Below is a small trained network, with its code and all its weights. Each question gives an input and a class and asks what happens when units are switched off, that is, made to give their printed mean instead of their output.

import numpy as np


def w(rows, s, z=0):
    codes = np.array(rows[::2]) - 128.0
    scale = np.full(codes.shape[1], s)
    scale[-1] = z or s
    return codes * scale


def norm(h):
    return h / np.sqrt((h * h).mean(-1, keepdims=True) + 1e-5)


def f(y):
    return y / 2 * (1 + np.tanh(0.7978845608 * (y + 0.044715 * y**3)))


def log_softmax(a):
    a = a - a.max(-1, keepdims=True)
    return a - np.log(np.exp(a).sum(-1, keepdims=True))


def net(x, mask):
    res = np.array(x, float).reshape(1, 8) / 4 @ E
    u = 0
    for l in range(2):
        y = f(norm(res) @ A[l][:, :-1].T + A[l][:, -1])
        res = res + np.where(mask[u : u + 8], y, B[l][:, -1]) @ B[l][:, :-1]
        u += 8
    return log_softmax(norm(res)[-1] @ U[:, :-1].T + U[:, -1])


A, B = {}, {}
E = w([
[112,116,138,97,139,135,116,145,145,143,151],'x0',
[116,123,131,108,139,138,121,123,133,122,124],'x1',
[102,103,22,126,124,201,67,62,99,241,119],'x2',
[173,110,103,47,36,75,64,145,100,2,139],'x3',
[121,117,134,142,126,128,122,128,113,113,120],'x4',
[116,122,143,145,119,134,122,117,103,105,115],'x5',
[132,117,124,112,146,126,118,124,143,128,122],'x6',
[162,39,129,146,76,182,179,94,201,101,164],'x7',
],0.0084)
A[0] = w([
[165,54,106,162,82,187,164,126,228,62,154,205],'L0N0',
[86,123,163,140,114,84,154,88,173,67,134,108],'L0N1',
[180,157,129,95,93,62,73,150,136,55,150,169],'L0N2',
[166,145,170,114,183,49,199,120,30,187,148,6],'L0N3',
[128,185,203,180,229,137,223,163,189,71,108,222],'L0N4',
[122,223,150,134,158,157,32,194,111,192,28,178],'L0N5',
[172,145,2,92,59,157,36,130,86,76,162,10],'L0N6',
[152,133,66,175,159,222,85,196,90,173,126,87],'L0N7',
],0.0065,0.0023)
B[0] = w([
[158,154,120,140,143,246,160,87,112,77,184,245],'L0N0',
[160,120,52,82,148,89,137,163,125,163,208,168],'L0N1',
[62,162,90,74,129,123,209,148,170,94,2,230],'L0N2',
[134,102,156,120,186,103,135,145,141,136,147,150],'L0N3',
[109,10,180,54,103,91,102,136,50,231,207,254],'L0N4',
[188,148,156,186,136,65,76,67,100,32,194,216],'L0N5',
[196,19,178,57,112,67,167,82,58,221,181,211],'L0N6',
[40,176,103,129,132,137,98,23,183,42,90,177],'L0N7',
],0.0067,0.0071)
A[1] = w([
[74,161,126,60,149,1,96,128,115,201,90,171],'L1N0',
[82,180,84,123,156,44,151,176,96,101,34,45],'L1N1',
[71,164,87,225,140,161,53,91,166,156,119,114],'L1N2',
[122,85,124,168,91,212,171,91,201,156,62,2],'L1N3',
[174,84,240,149,176,90,177,158,119,162,220,215],'L1N4',
[170,167,127,81,104,110,204,185,156,19,111,93],'L1N5',
[110,200,103,191,165,156,124,39,199,109,100,77],'L1N6',
[85,146,68,64,40,96,79,94,171,140,123,121],'L1N7',
],0.0082,0.002)
B[1] = w([
[135,190,184,199,138,88,98,149,72,66,71,233],'L1N0',
[141,104,166,89,139,161,83,211,127,223,115,180],'L1N1',
[148,162,150,137,153,145,136,166,193,110,147,203],'L1N2',
[59,91,154,73,25,51,80,249,123,195,93,173],'L1N3',
[168,110,62,108,73,125,123,73,109,94,78,254],'L1N4',
[51,197,72,186,204,186,133,142,196,164,165,224],'L1N5',
[134,129,191,153,166,146,95,151,175,140,199,198],'L1N6',
[157,89,147,170,96,103,149,124,96,116,100,168],'L1N7',
],0.011,0.0082)
U = w([
[174,134,160,137,127,24,106,93,35,109,70,254],'0',
[180,52,85,64,67,164,199,78,108,169,137,209],'1',
[158,207,185,192,223,145,97,91,173,133,175,56],'2',
[76,103,173,140,88,143,99,206,185,194,163,1],'3',
[89,211,141,125,192,117,141,249,122,132,50,38],'4',
[79,172,53,127,167,171,206,126,185,93,191,117],'5',
],0.019,0.0017)

Each question gives the input, the list of numbers given to net, and the class t.
The units are the neurons (one row each of A and B). Each row of codes is followed by its name. A weight is (code - 128) times the scale printed after its matrix; where a second scale follows, it is the last column's (A, B and U).
mask holds one flag per neuron, layer by layer. A switched-off neuron (its flag False) gives its mean, the last column of its row in B, instead of its output. The means were averaged over made-up inputs and are rounded, as every weight is.
A unit's drop is (log p(t) with every unit on - log p(t) with that unit switched off) / (log p(t) with every unit on - log p(t) with every unit switched off).
The circuit of an input: a set's keep is (log p(t) with only the set's units on - log p(t) with every unit switched off) / (log p(t) with every unit on - log p(t) with every unit switched off). Starting from the 12 units with the biggest drops (on a tie, the unit counted first), units are removed one at a time, each time the one whose removal leaves the highest keep (on an exact tie, the one counted first), for as long as the keep stays at least 0.8.
units of the circuit, in order: the units of the circuit, biggest drop first
unit that matters most: the unit with the biggest drop
k most important neurons: the k neurons with the biggest drops, biggest first
k most important neurons of layer l: the k neurons of layer l with the biggest drops, biggest first
drop of u: that unit's drop, to one decimal
input [-1,7,1,-4,-3,1,3,-6], class 2: 2 most important neurons -> (L0N6 L0N7)
input [-7,-3,-3,-3,-6,2,6,0], class 0: unit that matters most -> L0N0
input [6,-2,-6,2,-5,6,-5,0], class 4: units of the circuit, in order -> (L0N2 L0N4 L1N5)
input [-1,8,-6,2,-8,8,2,8], class 5: 2 most important neurons -> (L1N5 L0N6)
input [-8,-3,1,-5,-2,-3,3,8], class 3: 2 most important neurons -> (L1N3 L0N6)
input [4,-4,-8,0,-4,-7,4,-1], class 0: 3 most important neurons -> (L0N4 L1N4 L1N0)
input [3,1,2,0,-3,-8,8,-2], class 2: 2 most important neurons of layer 0 -> (L0N4 L0N6)
input [-6,4,0,2,8,-1,-3,-2], class 4: 2 most important neurons -> (L0N4 L0N2)
input [-8,2,7,-1,7,-5,2,1], class 3: 2 most important neurons -> (L1N3 L1N0)
input [-5,3,0,-5,4,8,-3,-1], class 0: 2 most important neurons -> (L0N4 L0N0)
input [-6,1,5,0,6,-6,-5,-4], class 2: 2 most important neurons -> (L0N4 L0N7)
input [6,8,-8,0,2,5,1,5], class 1: 2 most important neurons -> (L0N4 L1N4)
input [5,-1,0,2,-1,-1,-4,4], class 5: 2 most important neurons -> (L0N4 L1N5)
input [-7,3,2,7,-4,3,-8,3], class 1: most important neuron of layer 0 -> (L0N6)
input [8,8,-2,8,-4,-4,-8,0], class 4: 3 most important neurons of layer 0 -> (L0N2 L0N0 L0N5)
input [4,0,5,-1,6,-3,1,-4], class 2: drop of L1N5 -> 0.0
input [-5,-2,-2,4,-6,-7,-2,-8], class 4: drop of L0N2 -> 0.3
input [4,-7,0,-5,7,5,8,3], class 1: drop of L0N4 -> 0.4
